Below are the code and all the weights of a small trained network. Each question names an input and a class and asks about switching units off, where a switched-off unit gives its printed mean instead of its output.

import numpy as np


def w(rows, s, z=0):
    codes = np.array(rows[::2]) - 128.0
    scale = np.full(codes.shape[1], s)
    scale[-1] = z or s
    return codes * scale


def norm(h):
    return h / np.sqrt((h * h).mean(-1, keepdims=True) + 1e-5)


def f(y):
    return np.maximum(y, 0)


def log_softmax(a):
    a = a - a.max(-1, keepdims=True)
    return a - np.log(np.exp(a).sum(-1, keepdims=True))


def net(x, mask):
    res = np.array(x, float).reshape(1, 5) / 4 @ E
    u = 0
    for l in range(2):
        y = f(norm(res) @ A[l][:, :-1].T + A[l][:, -1])
        res = res + np.where(mask[u : u + 8], y, B[l][:, -1]) @ B[l][:, :-1]
        u += 8
    return log_softmax(norm(res)[-1] @ U[:, :-1].T + U[:, -1])


A, B = {}, {}
E = w([
[140,136,130,127,135,114,135,117,135,114,134,126],'x0',
[211,170,205,171,104,202,59,155,118,117,105,183],'x1',
[189,48,111,90,113,105,173,132,122,136,81,199],'x2',
[85,63,169,155,171,117,100,197,116,3,102,127],'x3',
[140,134,130,135,123,123,147,124,129,114,126,115],'x4',
],0.007)
A[0] = w([
[146,182,170,135,134,136,93,132,121,115,135,133,122],'0.n1',
[154,170,93,113,120,124,157,88,136,223,145,116,203],'0.n2',
[168,157,134,128,118,154,125,110,136,169,119,138,126],'0.n3',
[73,70,142,135,145,123,115,133,121,32,115,137,129],'0.n4',
[219,7,111,101,133,124,165,122,132,136,123,186,162],'0.n5',
[211,153,201,156,121,165,65,186,129,89,127,165,3],'0.n6',
[249,214,178,146,106,174,84,120,122,178,115,170,94],'0.n7',
[59,115,125,156,148,122,102,141,141,54,124,116,106],'0.n8',
],0.011,0.0041)
B[0] = w([
[36,60,70,175,131,138,153,190,161,110,77,97,182],'0.n1',
[95,124,139,165,126,175,109,85,86,72,44,135,236],'0.n2',
[125,118,93,105,168,70,117,98,134,150,169,141,180],'0.n3',
[81,112,66,132,121,121,145,206,151,139,124,69,216],'0.n4',
[189,81,126,99,87,69,140,182,126,144,71,194,231],'0.n5',
[102,137,123,124,130,162,125,2,69,88,61,143,228],'0.n6',
[166,150,135,129,131,81,125,210,164,196,203,108,254],'0.n7',
[198,180,185,89,136,111,130,60,98,184,181,157,201],'0.n8',
],0.0094,0.013)
A[1] = w([
[63,160,140,148,168,146,130,114,115,127,166,60,141],'1.n1',
[76,178,102,206,148,171,102,101,161,136,136,87,165],'1.n2',
[162,85,116,101,133,114,149,105,147,157,189,154,89],'1.n3',
[74,153,153,159,163,228,96,4,108,35,126,118,7],'1.n4',
[159,83,147,146,106,195,95,54,98,51,43,215,7],'1.n5',
[115,195,136,133,170,155,102,121,141,147,228,68,68],'1.n6',
[128,109,94,182,124,115,95,136,135,121,58,165,173],'1.n7',
[167,99,150,106,97,132,142,173,175,98,130,175,12],'1.n8',
],0.014,0.0011)
B[1] = w([
[182,169,167,139,106,138,118,67,111,180,117,172,240],'1.n1',
[114,104,76,139,150,99,110,254,159,126,151,85,249],'1.n2',
[123,145,154,203,130,213,57,160,144,58,100,138,161],'1.n3',
[238,155,143,198,129,115,39,170,164,202,145,214,245],'1.n4',
[63,124,143,54,122,126,211,57,95,97,140,76,250],'1.n5',
[78,69,134,67,114,150,193,63,106,34,87,131,232],'1.n6',
[150,155,192,101,118,169,140,78,129,97,167,140,230],'1.n7',
[35,202,91,203,197,176,82,86,143,149,208,26,178],'1.n8',
],0.0099,0.014)
U = w([
[224,188,169,189,123,125,35,149,140,195,137,220,146],'0',
[87,124,172,50,108,134,195,36,76,80,102,141,214],'1',
[61,89,66,136,143,103,125,254,156,102,124,89,3],'2',
],0.0086,0.00048)

Each question gives the input, the list of numbers given to net, and the class t.
The units are the neurons (one row each of A and B). Each row of codes is followed by its name. A weight is (code - 128) times the scale printed after its matrix; where a second scale follows, it is the last column's (A, B and U).
mask holds one flag per neuron, layer by layer. A switched-off neuron (its flag False) gives its mean, the last column of its row in B, instead of its output. The means were averaged over made-up inputs and are rounded, as every weight is.
A unit's drop is (log p(t) with every unit on - log p(t) with that unit switched off) / (log p(t) with every unit on - log p(t) with every unit switched off).
The circuit of an input: a set's keep is (log p(t) with only the set's units on - log p(t) with every unit switched off) / (log p(t) with every unit on - log p(t) with every unit switched off). Starting from the 12 units with the biggest drops (on a tie, the unit counted first), units are removed one at a time, each time the one whose removal leaves the highest keep (on an exact tie, the one counted first), for as long as the keep stays at least 0.8.
circuit, biggest first: the units of the circuit, biggest drop first
top k neurons: the k neurons with the biggest drops, biggest first
top k neurons in layer l: the k neurons of layer l with the biggest drops, biggest first
drop of u: that unit's drop, to one decimal
input [3,-1,2,8,-8], class 2: circuit, biggest first : [0.n4]
input [1,-1,0,-1,6], class 0: top 2 neurons in layer 1 : [1.n4; 1.n6]
input [-3,4,-7,-7,2], class 2: top 2 neurons : [0.n7; 1.n2]
input [-7,-1,5,1,4], class 2: top 2 neurons in layer 1 : [1.n1; 1.n4]
input [1,-4,0,0,2], class 0: top 2 neurons : [0.n5; 0.n7]
input [-3,-6,3,1,8], class 2: top 3 neurons : [0.n6; 0.n2; 1.n4]
input [-1,-4,-8,0,1], class 0: top 2 neurons : [0.n7; 0.n5]
input [3,-5,1,5,-3], class 2: top 3 neurons : [0.n4; 1.n4; 1.n1]
input [5,-7,4,3,0], class 2: top 2 neurons : [1.n4; 0.n6]
input [4,-4,5,6,-3], class 2: top 2 neurons : [1.n4; 0.n4]
input [1,-7,-4,-1,0], class 0: top 2 neurons in layer 0 : [0.n7; 0.n5]
input [7,-6,3,8,6], class 2: top 2 neurons : [0.n4; 1.n4]
input [-5,8,1,8,2], class 1: top 2 neurons : [1.n5; 0.n6]
input [-7,-3,-8,-1,1], class 0: top neuron in layer 0 : [0.n7]
input [5,-5,0,-6,-2], class 0: top 3 neurons : [1.n4; 0.n5; 1.n6]
input [-6,1,-8,0,4], class 2: top 4 neurons : [1.n2; 0.n6; 0.n1; 0.n2]
input [8,-6,8,4,0], class 2: top 3 neurons : [0.n6; 1.n4; 0.n2]
input [-8,-8,5,3,-3], class 2: top 2 neurons in layer 0 : [0.n6; 0.n2]
input [-2,5,1,8,7], class 1: top 2 neurons in layer 1 : [1.n5; 1.n1]
input [-2,2,-5,-5,-5], class 2: top neuron in layer 1 : [1.n2]
input [6,7,4,3,4], class 1: drop of 0.n6 : 2.9
input [7,5,5,3,-6], class 1: drop of 0.n6 : 3.8
input [-4,-7,-3,-4,-7], class 0: drop of 1.n4 : 1.8
